Here is a tiny trained network, its code and every weight. The questions are about switching its units off for an input and a target symbol, where a switched-off unit gives its printed mean instead of its output.

import numpy as np


def w(rows, s, z=0):
    codes = np.array(rows[::2]) - 128.0
    scale = np.full(codes.shape[1], s)
    scale[-1] = z or s
    return codes * scale


def softmax(a):
    e = np.exp(a - a.max(-1, keepdims=True))
    return e / e.sum(-1, keepdims=True)


def log_softmax(a):
    a = a - a.max(-1, keepdims=True)
    return a - np.log(np.exp(a).sum(-1, keepdims=True))


def net(x, mask):
    ids = ['αβλμξστψ'.index(c) for c in x.split()]
    T = len(ids)
    res = E[ids] + P[:T]
    u = 0
    for l in range(2):
        r = res
        for j in range(3):
            rows = slice(4 * j, 4 * j + 4)
            q, k, v = (r @ M[l][rows].T for M in (Q, K, V))
            z = softmax(np.where(np.tri(T) > 0, q @ k.T / 4**0.5, -1e9)) @ v
            o = O[l][rows]
            res = res + np.where(mask[u + j], z, o[:, -1]) @ o[:, :-1]
        u += 3
    return log_softmax(res[-1] @ U[:, :-1].T + U[:, -1])


Q, K, V, O = {}, {}, {}, {}
E = w([
[80,249,114,30,215,160],'α',
[115,99,210,123,78,21],'β',
[23,181,111,154,236,105],'λ',
[21,118,174,169,153,178],'μ',
[154,217,65,113,167,92],'ξ',
[249,26,39,133,53,90],'σ',
[128,86,119,65,195,192],'τ',
[90,216,107,145,99,123],'ψ',
],0.015)
P = w([
[81,84,31,87,122,85],'0',
[153,59,146,102,138,86],'1',
[184,81,167,142,161,112],'2',
[207,102,184,179,181,129],'3',
[233,133,200,212,199,142],'4',
[254,154,200,233,213,154],'5',
],0.0096)
Q[0] = w([
[180,51,184,117,43,11],'0.h1',
[189,124,70,104,64,96],'0.h1',
[160,81,123,149,107,173],'0.h1',
[98,90,124,124,33,163],'0.h1',
[179,138,41,156,163,131],'0.h2',
[116,106,212,158,180,138],'0.h2',
[220,121,148,146,91,51],'0.h2',
[136,90,175,160,130,155],'0.h2',
[94,196,99,110,96,134],'0.h3',
[122,104,102,88,126,201],'0.h3',
[245,42,90,140,53,108],'0.h3',
[166,108,189,95,132,45],'0.h3',
],0.011)
K[0] = w([
[155,155,196,246,132,91],'0.h1',
[127,155,125,164,142,153],'0.h1',
[180,157,128,156,158,166],'0.h1',
[167,126,172,130,131,184],'0.h1',
[100,171,113,153,173,194],'0.h2',
[129,158,89,180,102,83],'0.h2',
[186,63,122,178,163,143],'0.h2',
[132,124,88,148,112,135],'0.h2',
[115,117,125,72,63,100],'0.h3',
[134,143,102,137,90,128],'0.h3',
[172,159,150,149,132,124],'0.h3',
[88,153,188,155,178,143],'0.h3',
],0.013)
V[0] = w([
[175,173,162,113,58,204],'0.h1',
[176,164,118,175,52,101],'0.h1',
[174,74,62,40,173,110],'0.h1',
[245,155,123,145,154,176],'0.h1',
[213,114,127,129,99,199],'0.h2',
[144,93,197,122,207,193],'0.h2',
[160,104,89,112,205,134],'0.h2',
[131,200,204,2,118,108],'0.h2',
[114,103,177,30,176,125],'0.h3',
[128,49,156,111,42,119],'0.h3',
[115,85,167,234,196,159],'0.h3',
[145,45,22,114,136,28],'0.h3',
],0.0079)
O[0] = w([
[129,96,147,94,121,2,1],'0.h1',
[130,89,126,184,124,123,122],'0.h1',
[140,199,87,168,76,141,201],'0.h1',
[128,167,119,174,153,14,22],'0.h1',
[153,68,141,40,117,63,74],'0.h2',
[134,40,166,113,155,164,63],'0.h2',
[138,124,103,99,163,144,159],'0.h2',
[199,152,166,146,82,141,124],'0.h2',
[126,125,153,155,98,179,190],'0.h3',
[172,77,90,111,160,188,128],'0.h3',
[182,190,134,124,97,63,115],'0.h3',
[138,117,144,188,173,124,243],'0.h3',
],0.009,0.0052)
Q[1] = w([
[99,176,195,77,126,127],'1.h1',
[194,78,164,92,64,103],'1.h1',
[105,166,120,155,126,99],'1.h1',
[143,160,75,94,108,99],'1.h1',
[128,35,138,100,53,58],'1.h2',
[141,84,91,105,164,183],'1.h2',
[132,99,10,94,86,116],'1.h2',
[121,67,181,140,164,89],'1.h2',
[67,133,41,90,154,95],'1.h3',
[79,132,161,179,112,76],'1.h3',
[96,80,116,95,77,80],'1.h3',
[149,182,106,170,114,137],'1.h3',
],0.013)
K[1] = w([
[128,109,125,111,189,180],'1.h1',
[140,139,202,100,157,41],'1.h1',
[123,126,77,120,145,99],'1.h1',
[181,128,136,102,159,134],'1.h1',
[200,139,194,167,176,92],'1.h2',
[129,87,119,118,94,119],'1.h2',
[196,74,80,115,127,71],'1.h2',
[81,124,238,94,198,131],'1.h2',
[169,108,53,110,173,93],'1.h3',
[42,105,169,158,139,82],'1.h3',
[173,99,171,127,156,140],'1.h3',
[141,248,104,107,102,101],'1.h3',
],0.011)
V[1] = w([
[169,105,96,129,49,124],'1.h1',
[62,181,173,96,80,137],'1.h1',
[156,127,149,127,206,200],'1.h1',
[204,154,121,89,72,115],'1.h1',
[98,140,143,8,188,120],'1.h2',
[120,62,109,44,117,168],'1.h2',
[90,198,83,104,216,143],'1.h2',
[213,168,126,99,139,140],'1.h2',
[186,138,148,150,95,71],'1.h3',
[79,139,136,108,86,153],'1.h3',
[84,123,45,119,108,107],'1.h3',
[81,161,103,92,126,185],'1.h3',
],0.012)
O[1] = w([
[120,183,201,126,96,136,110],'1.h1',
[207,112,137,159,108,113,141],'1.h1',
[89,32,158,159,124,161,196],'1.h1',
[120,204,167,131,89,207,55],'1.h1',
[140,104,73,54,81,117,35],'1.h2',
[79,111,138,88,67,58,110],'1.h2',
[74,159,69,59,134,180,246],'1.h2',
[94,1,71,204,6,221,89],'1.h2',
[89,156,115,134,159,160,34],'1.h3',
[161,137,193,71,101,128,165],'1.h3',
[207,200,98,121,112,140,150],'1.h3',
[178,116,185,141,102,115,235],'1.h3',
],0.0094,0.012)
U = w([
[190,185,161,90,92,80,148],'α',
[205,2,18,163,155,129,36],'β',
[185,104,97,144,15,169,111],'λ',
[46,48,86,98,69,177,182],'μ',
[58,154,145,83,137,143,120],'ξ',
[159,98,29,196,117,194,15],'σ',
[145,55,155,196,125,137,136],'τ',
[110,67,100,68,144,31,254],'ψ',
],0.0059,0.0061)

Each question gives the input, a string of symbols that net reads in full, and the target symbol t.
The units are the heads (4 rows each of Q, K, V and O). Each row of codes is followed by its name. A weight is (code - 128) times the scale printed after its matrix; where a second scale follows, it is the last column's (O and U).
mask holds one flag per head, layer by layer. A switched-off head (its flag False) gives its mean, the last column of its rows in O, instead of its output. The means were averaged over made-up inputs and are rounded, as every weight is.
A unit's drop is (log p(t) with every unit on - log p(t) with that unit switched off) / (log p(t) with every unit on - log p(t) with every unit switched off).
The circuit of an input: a set's keep is (log p(t) with only the set's units on - log p(t) with every unit switched off) / (log p(t) with every unit on - log p(t) with every unit switched off). Starting from all 6 units, units are removed one at a time, each time the one whose removal leaves the highest keep (on an exact tie, the one counted first), for as long as the keep stays at least 0.8.
circuit, biggest first: the units of the circuit, biggest drop first
unit that matters most: the unit with the biggest drop
heads that matter: for each layer, one digit per head in row order, 1 if its drop is at least 0.15 and else 0, layers parted by /
input ξ ψ λ ψ, target σ: heads that matter -> 110 / 010
input τ β τ σ β, target ψ: unit that matters most -> 0.h2
input σ μ μ, target ξ: circuit, biggest first -> [1.h1; 0.h3; 0.h1]
input ψ λ β μ τ α, target α: heads that matter -> 011 / 001
input σ β ψ σ μ, target ξ: heads that matter -> 111 / 100
input μ μ β τ τ σ, target τ: circuit, biggest first -> [1.h2; 0.h1; 0.h2; 1.h1]
input μ τ ψ λ, target ψ: heads that matter -> 100 / 110
input μ σ τ μ α, target ψ: heads that matter -> 110 / 110
input β ξ β, target τ: circuit, biggest first -> [1.h2; 0.h2]
input ψ α β β ψ, target α: circuit, biggest first -> [0.h2; 1.h3; 1.h1]
input β ξ μ β, target α: circuit, biggest first -> [0.h3; 1.h1]
input α τ σ ξ, target λ: circuit, biggest first -> [1.h2; 1.h3; 0.h1]
input ξ τ λ β, target ξ: circuit, biggest first -> [1.h3; 0.h3; 1.h2]
input ξ α β σ μ β, target α: circuit, biggest first -> [0.h3]
input α μ ψ λ σ, target λ: circuit, biggest first -> [1.h2; 0.h3; 1.h1]
input β τ ξ, target τ: heads that matter -> 111 / 010
input λ ψ α β, target μ: heads that matter -> 100 / 011
input ψ α α τ α, target α: circuit, biggest first -> [1.h3; 0.h2]
input λ τ β τ α, target β: heads that matter -> 110 / 100
input α ξ ξ ψ, target λ: unit that matters most -> 1.h2
input ξ α ψ ψ α, target σ: circuit, biggest first -> [1.h2; 0.h1]
input ξ ψ β ξ μ, target σ: circuit, biggest first -> [1.h2; 0.h1; 0.h2]
input β ψ λ ψ, target τ: heads that matter -> 110 / 010
input ψ λ σ σ ψ β, target ψ: heads that matter -> 110 / 001
input β τ τ, target τ: circuit, biggest first -> [0.h2; 1.h2; 0.h3; 1.h1]
input β τ β α β, target μ: heads that matter -> 000 / 011
input α σ ψ μ β α, target λ: circuit, biggest first -> [1.h3; 1.h2; 0.h1]
